Below is a small trained network, with its code and all its weights. Each question gives an input and a class and asks what happens when units are switched off, that is, made to give their printed mean instead of their output.

import numpy as np


def w(rows, s, z=0):
    codes = np.array(rows[::2]) - 128.0
    scale = np.full(codes.shape[1], s)
    scale[-1] = z or s
    return codes * scale


def norm(h):
    return h / np.sqrt((h * h).mean(-1, keepdims=True) + 1e-5)


def f(y):
    return y / 2 * (1 + np.tanh(0.7978845608 * (y + 0.044715 * y**3)))


def log_softmax(a):
    a = a - a.max(-1, keepdims=True)
    return a - np.log(np.exp(a).sum(-1, keepdims=True))


def net(x, mask):
    res = np.array(x, float).reshape(1, 7) / 4 @ E
    u = 0
    for l in range(3):
        y = f(norm(res) @ A[l][:, :-1].T + A[l][:, -1])
        res = res + np.where(mask[u : u + 6], y, B[l][:, -1]) @ B[l][:, :-1]
        u += 6
    return log_softmax(norm(res)[-1] @ U[:, :-1].T + U[:, -1])


A, B = {}, {}
E = w([
[158,21,11,60],'x0',
[120,207,77,87],'x1',
[82,35,162,3],'x2',
[128,123,132,132],'x3',
[125,128,130,132],'x4',
[130,130,128,127],'x5',
[24,107,107,167],'x6',
],0.006)
A[0] = w([
[107,204,249,92,38],'0.n1',
[133,92,63,117,219],'0.n2',
[118,102,207,52,10],'0.n3',
[172,121,95,232,179],'0.n4',
[54,92,184,103,59],'0.n5',
[165,132,81,118,109],'0.n6',
],0.014,0.0011)
B[0] = w([
[134,99,83,254,254],'0.n1',
[165,183,81,234,207],'0.n2',
[134,250,111,84,220],'0.n3',
[181,242,128,47,226],'0.n4',
[151,207,105,135,228],'0.n5',
[168,97,201,203,173],'0.n6',
],0.0095,0.006)
A[1] = w([
[75,198,134,197,167],'1.n1',
[2,211,241,177,130],'1.n2',
[234,53,13,108,133],'1.n3',
[216,152,187,75,111],'1.n4',
[120,135,116,142,45],'1.n5',
[119,101,102,80,3],'1.n6',
],0.0079,0.0033)
B[1] = w([
[187,164,139,90,253],'1.n1',
[255,113,86,165,196],'1.n2',
[127,199,41,138,188],'1.n3',
[77,118,123,188,165],'1.n4',
[131,107,145,114,118],'1.n5',
[148,77,139,106,104],'1.n6',
],0.0088,0.0058)
A[2] = w([
[196,111,119,78,60],'2.n1',
[145,172,7,141,153],'2.n2',
[135,71,79,86,213],'2.n3',
[73,62,127,22,243],'2.n4',
[214,173,145,174,251],'2.n5',
[58,148,88,165,86],'2.n6',
],0.012,0.0026)
B[2] = w([
[107,108,213,141,131],'2.n1',
[86,95,201,139,247],'2.n2',
[254,217,121,166,125],'2.n3',
[125,217,208,76,126],'2.n4',
[54,18,125,33,255],'2.n5',
[125,86,214,76,134],'2.n6',
],0.0083,0.015)
U = w([
[114,103,107,114,253],'0',
[196,244,104,89,85],'1',
[195,111,36,252,132],'2',
[101,64,124,101,91],'3',
[105,95,114,108,116],'4',
[90,76,97,96,48],'5',
],0.012,0.0051)

Each question gives the input, the list of numbers given to net, and the class t.
The units are the neurons (one row each of A and B). Each row of codes is followed by its name. A weight is (code - 128) times the scale printed after its matrix; where a second scale follows, it is the last column's (A, B and U).
mask holds one flag per neuron, layer by layer. A switched-off neuron (its flag False) gives its mean, the last column of its row in B, instead of its output. The means were averaged over made-up inputs and are rounded, as every weight is.
A unit's drop is (log p(t) with every unit on - log p(t) with that unit switched off) / (log p(t) with every unit on - log p(t) with every unit switched off).
The circuit of an input: a set's keep is (log p(t) with only the set's units on - log p(t) with every unit switched off) / (log p(t) with every unit on - log p(t) with every unit switched off). Starting from the 12 units with the biggest drops (on a tie, the unit counted first), units are removed one at a time, each time the one whose removal leaves the highest keep (on an exact tie, the one counted first), for as long as the keep stays at least 0.8.
units of the circuit, in order: the units of the circuit, biggest drop first
most important unit: the unit with the biggest drop
top k neurons: the k neurons with the biggest drops, biggest first
k most important neurons of layer l: the k neurons of layer l with the biggest drops, biggest first
input [-7,-3,8,8,0,-6,-6], class 1: 2 most important neurons of layer 0 : [0.n3 0.n5]
input [7,-7,6,-1,-6,2,-3], class 2: top 4 neurons : [2.n5 0.n2 0.n4 2.n3]
input [2,6,-6,-7,8,-6,-1], class 0: most important unit : 0.n3
input [4,0,-1,0,-3,-5,2], class 2: top 2 neurons : [0.n2 0.n3]
input [3,6,7,-5,-1,3,-5], class 1: units of the circuit, in order : [2.n5 2.n3]
input [-3,7,8,3,5,0,4], class 1: top 2 neurons : [0.n3 0.n5]
input [-4,-7,8,1,-7,6,-5], class 1: 2 most important neurons of layer 2 : [2.n2 2.n6]
input [-4,1,5,-5,2,-2,-3], class 1: top 3 neurons : [0.n3 0.n5 1.n1]
input [-8,-8,1,-8,7,-7,3], class 2: top 3 neurons : [0.n1 1.n2 2.n2]
input [-5,-7,7,4,-5,2,-6], class 1: top 4 neurons : [0.n3 0.n5 2.n2 1.n1]
input [-2,-7,-5,-1,2,-6,-2], class 5: top 4 neurons : [0.n3 2.n5 0.n5 0.n2]
input [-7,7,-4,-2,-1,8,5], class 2: 2 most important neurons of layer 2 : [2.n2 2.n1]
input [8,7,5,0,-3,1,-5], class 2: top 4 neurons : [0.n2 2.n5 0.n4 2.n3]
input [-5,-3,7,6,0,-8,-4], class 1: units of the circuit, in order : [0.n3]
input [4,-2,6,-6,-1,-6,-6], class 1: top 2 neurons : [0.n3 0.n1]
input [-7,-3,0,-2,-5,-6,1], class 2: top 3 neurons : [0.n1 2.n2 1.n2]
input [0,-8,8,-3,-3,-7,-5], class 1: 2 most important neurons of layer 2 : [2.n5 2.n2]
input [-4,8,4,2,-4,5,-3], class 5: units of the circuit, in order : [0.n1 0.n2 2.n5]
input [3,-8,-6,6,1,2,-7], class 5: top 2 neurons : [2.n5 0.n3]
input [-8,-4,0,3,-3,-4,3], class 2: units of the circuit, in order : [0.n1]
input [7,-2,-8,-3,2,2,1], class 1: top 3 neurons : [0.n4 0.n1 0.n2]
input [2,8,-6,7,6,-2,0], class 5: 3 most important neurons of layer 0 : [0.n3 0.n5 0.n6]
input [-5,0,0,3,-1,-7,2], class 2: top 2 neurons : [0.n1 2.n2]
input [7,1,4,7,-1,-1,-4], class 2: 2 most important neurons of layer 1 : [1.n3 1.n1]
input [2,5,-6,8,-4,1,-4], class 4: 4 most important neurons of layer 0 : [0.n3 0.n5 0.n6 0.n2]
input [-4,8,1,-3,6,4,-1], class 5: 2 most important neurons of layer 0 : [0.n2 0.n6]
